Here is a tiny trained network, its code and every weight. The questions are about switching its units off for an input and a class, where a switched-off unit gives its printed mean instead of its output.

import numpy as np


def w(rows, s, z=0):
    codes = np.array(rows[::2]) - 128.0
    scale = np.full(codes.shape[1], s)
    scale[-1] = z or s
    return codes * scale


def norm(h):
    return h / np.sqrt((h * h).mean(-1, keepdims=True) + 1e-5)


def f(y):
    return np.maximum(y, 0)


def log_softmax(a):
    a = a - a.max(-1, keepdims=True)
    return a - np.log(np.exp(a).sum(-1, keepdims=True))


def net(x, mask):
    res = np.array(x, float).reshape(1, 6) / 4 @ E
    u = 0
    for l in range(2):
        y = f(norm(res) @ A[l][:, :-1].T + A[l][:, -1])
        res = res + np.where(mask[u : u + 5], y, B[l][:, -1]) @ B[l][:, :-1]
        u += 5
    return log_softmax(norm(res)[-1] @ U[:, :-1].T + U[:, -1])


A, B = {}, {}
E = w([
[134,133,129,124,126,118,127,134,129,127,121,121],'x0',
[111,142,172,126,79,50,74,211,161,164,187,225],'x1',
[142,108,103,132,124,121,139,136,125,134,129,139],'x2',
[101,90,150,232,182,142,108,161,169,214,88,67],'x3',
[117,136,124,111,145,120,143,126,135,139,120,132],'x4',
[177,73,252,137,171,166,188,165,21,192,130,159],'x5',
],0.012)
A[0] = w([
[152,60,209,128,109,114,211,49,36,185,101,50,2],'L0N1',
[137,74,56,133,168,243,123,63,112,159,56,3,122],'L0N2',
[184,141,121,154,163,221,190,63,56,160,50,91,7],'L0N3',
[210,110,154,117,170,167,191,31,6,94,84,89,48],'L0N4',
[191,177,171,122,133,175,185,129,38,158,102,207,44],'L0N5',
],0.0071,0.0067)
B[0] = w([
[104,95,171,135,143,165,233,213,184,86,135,152,188],'L0N1',
[242,153,114,189,99,150,82,75,160,145,57,152,246],'L0N2',
[23,66,82,131,172,130,82,244,177,79,121,121,197],'L0N3',
[75,114,98,85,150,93,174,120,88,13,215,98,220],'L0N4',
[202,105,87,68,158,114,72,116,54,153,187,90,183],'L0N5',
],0.011)
A[1] = w([
[174,131,77,148,116,174,195,35,106,66,77,59,104],'L1N1',
[83,114,103,217,134,94,54,127,144,229,82,97,2],'L1N2',
[187,117,240,123,119,149,186,121,3,254,143,173,43],'L1N3',
[81,85,124,174,137,110,112,161,159,237,192,41,50],'L1N4',
[165,46,192,181,171,192,157,167,153,202,76,70,123],'L1N5',
],0.0095,0.0062)
B[1] = w([
[178,213,166,51,103,151,173,23,118,221,157,88,253],'L1N1',
[193,100,67,185,228,110,69,134,116,214,211,105,203],'L1N2',
[105,86,188,131,40,66,70,14,33,190,41,150,222],'L1N3',
[7,191,122,176,170,90,196,173,109,134,206,72,184],'L1N4',
[57,103,157,197,133,156,105,202,173,111,9,167,254],'L1N5',
],0.011,0.0086)
U = w([
[198,217,62,24,48,149,168,12,170,114,174,58,95],'0',
[155,74,91,50,205,186,226,134,16,32,199,68,214],'1',
[212,188,32,242,177,183,40,65,209,212,47,55,66],'2',
[85,34,183,212,212,218,191,220,177,92,37,99,156],'3',
[81,183,48,63,25,36,61,208,179,32,183,211,168],'4',
[190,52,200,45,51,48,62,82,33,170,150,203,144],'5',
[78,172,39,213,198,55,43,216,222,182,229,89,138],'6',
[13,62,200,250,134,41,66,164,47,235,76,128,2],'7',
],0.015,0.0056)

Each question gives the input, the list of numbers given to net, and the class t.
The units are the neurons (one row each of A and B). Each row of codes is followed by its name. A weight is (code - 128) times the scale printed after its matrix; where a second scale follows, it is the last column's (A, B and U).
mask holds one flag per neuron, layer by layer. A switched-off neuron (its flag False) gives its mean, the last column of its row in B, instead of its output. The means were averaged over made-up inputs and are rounded, as every weight is.
A unit's drop is (log p(t) with every unit on - log p(t) with that unit switched off) / (log p(t) with every unit on - log p(t) with every unit switched off).
The circuit of an input: a set's keep is (log p(t) with only the set's units on - log p(t) with every unit switched off) / (log p(t) with every unit on - log p(t) with every unit switched off). Starting from all 10 units, units are removed one at a time, each time the one whose removal leaves the highest keep (on an exact tie, the one counted first), for as long as the keep stays at least 0.8.
units of the circuit, in order: the units of the circuit, biggest drop first
unit that matters most: the unit with the biggest drop
k most important neurons: the k neurons with the biggest drops, biggest first
top k neurons in layer l: the k neurons of layer l with the biggest drops, biggest first
drop of u: that unit's drop, to one decimal
input [6,1,6,7,-4,-3], class 6: units of the circuit, in order : [L1N4]
input [-5,0,8,0,3,8], class 1: 4 most important neurons : [L0N4 L0N5 L0N2 L0N1]
input [1,0,0,-5,-3,0], class 0: top 3 neurons in layer 0 : [L0N3 L0N1 L0N4]
input [6,-4,-7,0,1,0], class 0: top 2 neurons in layer 1 : [L1N1 L1N5]
input [8,0,-3,5,-6,7], class 3: 2 most important neurons : [L0N1 L1N5]
input [8,1,6,3,7,-1], class 6: 2 most important neurons : [L0N2 L0N1]
input [5,-4,6,0,2,1], class 1: 4 most important neurons : [L0N4 L0N3 L1N5 L1N1]
input [8,-1,-8,-4,-6,2], class 1: 2 most important neurons : [L0N2 L0N4]
input [4,4,-2,0,1,7], class 5: 4 most important neurons : [L1N3 L0N3 L0N5 L1N4]
input [-6,6,1,7,1,-1], class 6: top 2 neurons in layer 1 : [L1N2 L1N3]
input [4,-1,-6,2,3,8], class 3: 2 most important neurons : [L0N1 L0N3]
input [7,0,-3,5,6,1], class 3: 4 most important neurons : [L1N5 L0N5 L1N3 L1N1]
input [5,-3,-2,0,-4,6], class 1: 3 most important neurons : [L0N4 L0N5 L1N5]
input [3,-1,6,-2,-2,-7], class 0: unit that matters most : L0N3
input [4,1,-1,0,4,0], class 4: top 4 neurons in layer 0 : [L0N2 L0N5 L0N1 L0N3]
input [-8,-3,3,-5,-4,0], class 0: 2 most important neurons : [L1N1 L0N1]
input [5,-1,1,5,2,1], class 3: drop of L1N1 : 0.1
input [-6,6,-6,3,-6,0], class 6: drop of L0N5 : 0.1
input [-3,-3,7,-1,0,-6], class 0: drop of L0N3 : 0.1
input [6,0,3,2,-6,4], class 3: units of the circuit, in order : [L0N1]
input [3,-5,-5,-1,-2,-2], class 0: drop of L0N2 : 0.0
